Each row has a name. Each question is about the rows just above it. Places in a row count from 0.

Z_671:  95 106  65 144  91  97 121 181  77  99
Z_539:  98 117  54 117  87  82 101 180 112 117
Z_488: 121  94  77 130 123  86 131 112  49  96
Z_503: 149 165  77 162 130  67 100 118  65 117
Z_440: 127  98  87 114 110  84 115 114  70  96
Z_539 in full: ->  98 117  54 117  87  82 101 180 112 117
One entry of Z_503 was changed: 149 165  77 162 130  67 100 118  65 116. Where, and from what? -> 9, 117
Where does 128  98  87 114 110  84 115 114  70  96 differ from Z_440, and what was there? -> 0, 127
Changed Z_488: 121  94  77 130 124  86 131 112  49  96. Place and old value: -> 4, 123

Z_858: 177 101 123 183  95 139
Z_685:  61 109  87  75 135 121
Z_21: 128  59  48 178 152 142
Z_428: 142  86 123 128 100 118
Z_640:  23 127  45  52 114  76
Z_52:  81  81  82  95 100  91
One entry of Z_52 was changed:  81  80  82  95 100  91. Where, and from what? -> 1, 81
How many times does Z_52 hold 100? -> 1
Where does  23 127  45  52 114  77 differ from Z_640, and what was there? -> 5, 76

Z_93:  90 106  81  49 103 118 139 147 118 122 124  83 109  98 113  84  77  90 142 132  83 113  72 115  64 110  74 110  68  98 133
Z_3: 109 119 103 146 136  38  77  64 109  97  79 100 108 117  82 113 116 117  74 101 103 111 100 100 145 142  57  85  85 112  84
Z_60:  88 101 102  38  82 156 123 158 114 110 112 105  87  75 103  86  88  81 127  98  86  97 110  75  51  96 125 115  95 113  92
Z_27:  88 101 102  38  82 156 123 158 114 110 112 105  87  75 103  86  88  81 127  98  86  97 110  88  59  75 137 102  88 103 128
Z_678:  98  65  44  88  60 106 108 128  50  78  92  79  86  77 116  58  76 113 105  82 100 141 130 107  99 124  79 107  99  75  95
Z_213: 108  86  77  45  52 129 105 146 112  97 108 107  64  80 107  68  69 116  94  68  97 115 139  65  70  94 111  86  85 100 110
Z_338: 107  68  90  96  45 156  91  85  95  87  99 126  81 103 112  97 112 110  89  80 118  88 119  99  79  57 147 120 154  84  94
Z_826:  69 100 103 114 143 123 106 106  49  95  70  84 137  66  85 113 127  55 137 118  91 106  98 139 119 103 132 127 110  87 106
Z_527: 102 106 132 139 118  58  91  79 103  91 147  94  98 143 135 130 108 111  82 121 105  87  56 108 121  76  55  70 101 106  93
One entry of Z_338 was changed: 107  68  90  96  45 156  91  85  95  87  99 126  81 103 112  97 112 110  89  80 118  88 119  99  79  58 147 120 154  84  94. Where, and from what? -> 25, 57
Changed Z_338: 107  68  90  96  45 155  91  85  95  87  99 126  81 103 112  97 112 110  89  80 118  88 119  99  79  57 147 120 154  84  94. Place and old value: -> 5, 156
Where does  88 101 102  38  82 156 124 158 114 110 112 105  87  75 103  86  88  81 127  98  86  97 110  88  59  75 137 102  88 103 128 differ from Z_27, and what was there? -> 6, 123
Z_3 in full: -> 109 119 103 146 136  38  77  64 109  97  79 100 108 117  82 113 116 117  74 101 103 111 100 100 145 142  57  85  85 112  84
Where does  90 106  81  49 103 118 139 147 118 122 124  83 109  98 113  84  77  90 142 132  84 113  72 115  64 110  74 110  68  98 133 differ from Z_93, and what was there? -> 20, 83

Z_480: 114  31  53  49  65 113
Z_383:  97 156 131 112  92 137
Z_107: 52 31 97 52 97 52
Z_420:  87  75  82  81  92 134
Z_69:  97 182 142 139 101 158
Z_579: 114  31   6  49  65  76
Z_420 in full: ->  87  75  82  81  92 134
One entry of Z_420 was changed:  87  75  82  82  92 134. Where, and from what? -> 3, 81
Count of 52 in Z_107: -> 3
Z_480 in full: -> 114  31  53  49  65 113
One entry of Z_69 was changed:  97 182 143 139 101 158. Where, and from what? -> 2, 142

